Below is a small trained network, with its code and all its weights. Each question gives an input and a class and asks what happens when units are switched off, that is, made to give their printed mean instead of their output.

import numpy as np


def w(rows, s, z=0):
    codes = np.array(rows[::2]) - 128.0
    scale = np.full(codes.shape[1], s)
    scale[-1] = z or s
    return codes * scale


def f(y):
    return y / 2 * (1 + np.tanh(0.7978845608 * (y + 0.044715 * y**3)))


def log_softmax(a):
    a = a - a.max(-1, keepdims=True)
    return a - np.log(np.exp(a).sum(-1, keepdims=True))


def net(x, mask):
    res = np.array(x, float).reshape(1, 7) / 4 @ E
    y = f(res @ A[0][:, :-1].T + A[0][:, -1])
    res = res + np.where(mask, y, B[0][:, -1]) @ B[0][:, :-1]
    return log_softmax(res[-1] @ U[:, :-1].T + U[:, -1])


A, B = {}, {}
E = w([
[175,154,125,60],'x0',
[160,84,201,73],'x1',
[199,86,138,117],'x2',
[94,120,2,190],'x3',
[127,193,27,41],'x4',
[31,92,93,133],'x5',
[240,36,96,128],'x6',
],0.0085)
A[0] = w([
[163,121,100,158,253],'neuron 1',
[91,46,140,69,231],'neuron 2',
[230,66,128,121,241],'neuron 3',
[91,166,117,248,182],'neuron 4',
[226,88,123,120,182],'neuron 5',
[27,97,120,186,71],'neuron 6',
[132,197,2,72,254],'neuron 7',
],0.011,0.0058)
B[0] = w([
[185,138,61,56,183],'neuron 1',
[140,141,124,40,183],'neuron 2',
[201,35,12,106,237],'neuron 3',
[230,88,46,192,192],'neuron 4',
[246,2,179,109,212],'neuron 5',
[24,38,53,205,173],'neuron 6',
[54,145,31,83,246],'neuron 7',
],0.0071,0.014)
U = w([
[53,166,185,68,131],'0',
[82,254,40,73,164],'1',
[64,55,176,153,2],'2',
[135,191,228,218,70],'3',
[187,61,57,118,191],'4',
[35,65,66,185,125],'5',
],0.0088,0.0056)

Each question gives the input, the list of numbers given to net, and the class t.
The units are the neurons (one row each of A and B). Each row of codes is followed by its name. A weight is (code - 128) times the scale printed after its matrix; where a second scale follows, it is the last column's (A, B and U).
mask holds one flag per neuron, in row order. A switched-off neuron (its flag False) gives its mean, the last column of its row in B, instead of its output. The means were averaged over made-up inputs and are rounded, as every weight is.
A unit's drop is (log p(t) with every unit on - log p(t) with that unit switched off) / (log p(t) with every unit on - log p(t) with every unit switched off).
The circuit of an input: a set's keep is (log p(t) with only the set's units on - log p(t) with every unit switched off) / (log p(t) with every unit on - log p(t) with every unit switched off). Starting from all 7 units, units are removed one at a time, each time the one whose removal leaves the highest keep (on an exact tie, the one counted first), for as long as the keep stays at least 0.8.
circuit, biggest first: the units of the circuit, biggest drop first
k most important neurons: the k neurons with the biggest drops, biggest first
drop of u: that unit's drop, to one decimal
input [-7,-2,1,4,8,4,6], class 1: circuit, biggest first => neuron 7; neuron 5
input [-8,-3,-8,0,5,-8,-1], class 1: circuit, biggest first => neuron 5
input [8,1,-2,-6,-5,-5,-8], class 3: circuit, biggest first => neuron 7; neuron 3
input [-4,7,5,-7,-6,1,-8], class 0: circuit, biggest first => neuron 5; neuron 3
input [7,5,-2,5,-7,6,-1], class 5: circuit, biggest first => neuron 5; neuron 6
input [2,-7,-6,-2,0,1,-4], class 5: 4 most important neurons => neuron 6; neuron 4; neuron 2; neuron 1
input [4,0,-5,-3,-3,1,-8], class 0: 3 most important neurons => neuron 3; neuron 7; neuron 5
input [3,-6,-8,-4,-7,-7,-4], class 3: circuit, biggest first => neuron 3; neuron 7
input [-8,-4,0,-1,0,1,3], class 5: 3 most important neurons => neuron 5; neuron 3; neuron 6
input [3,-8,1,5,0,-3,2], class 1: 4 most important neurons => neuron 7; neuron 5; neuron 3; neuron 6
input [4,0,0,1,-4,-4,-4], class 3: drop of neuron 3 => 0.3
input [4,-2,1,-4,-6,3,-8], class 3: drop of neuron 6 => -0.1
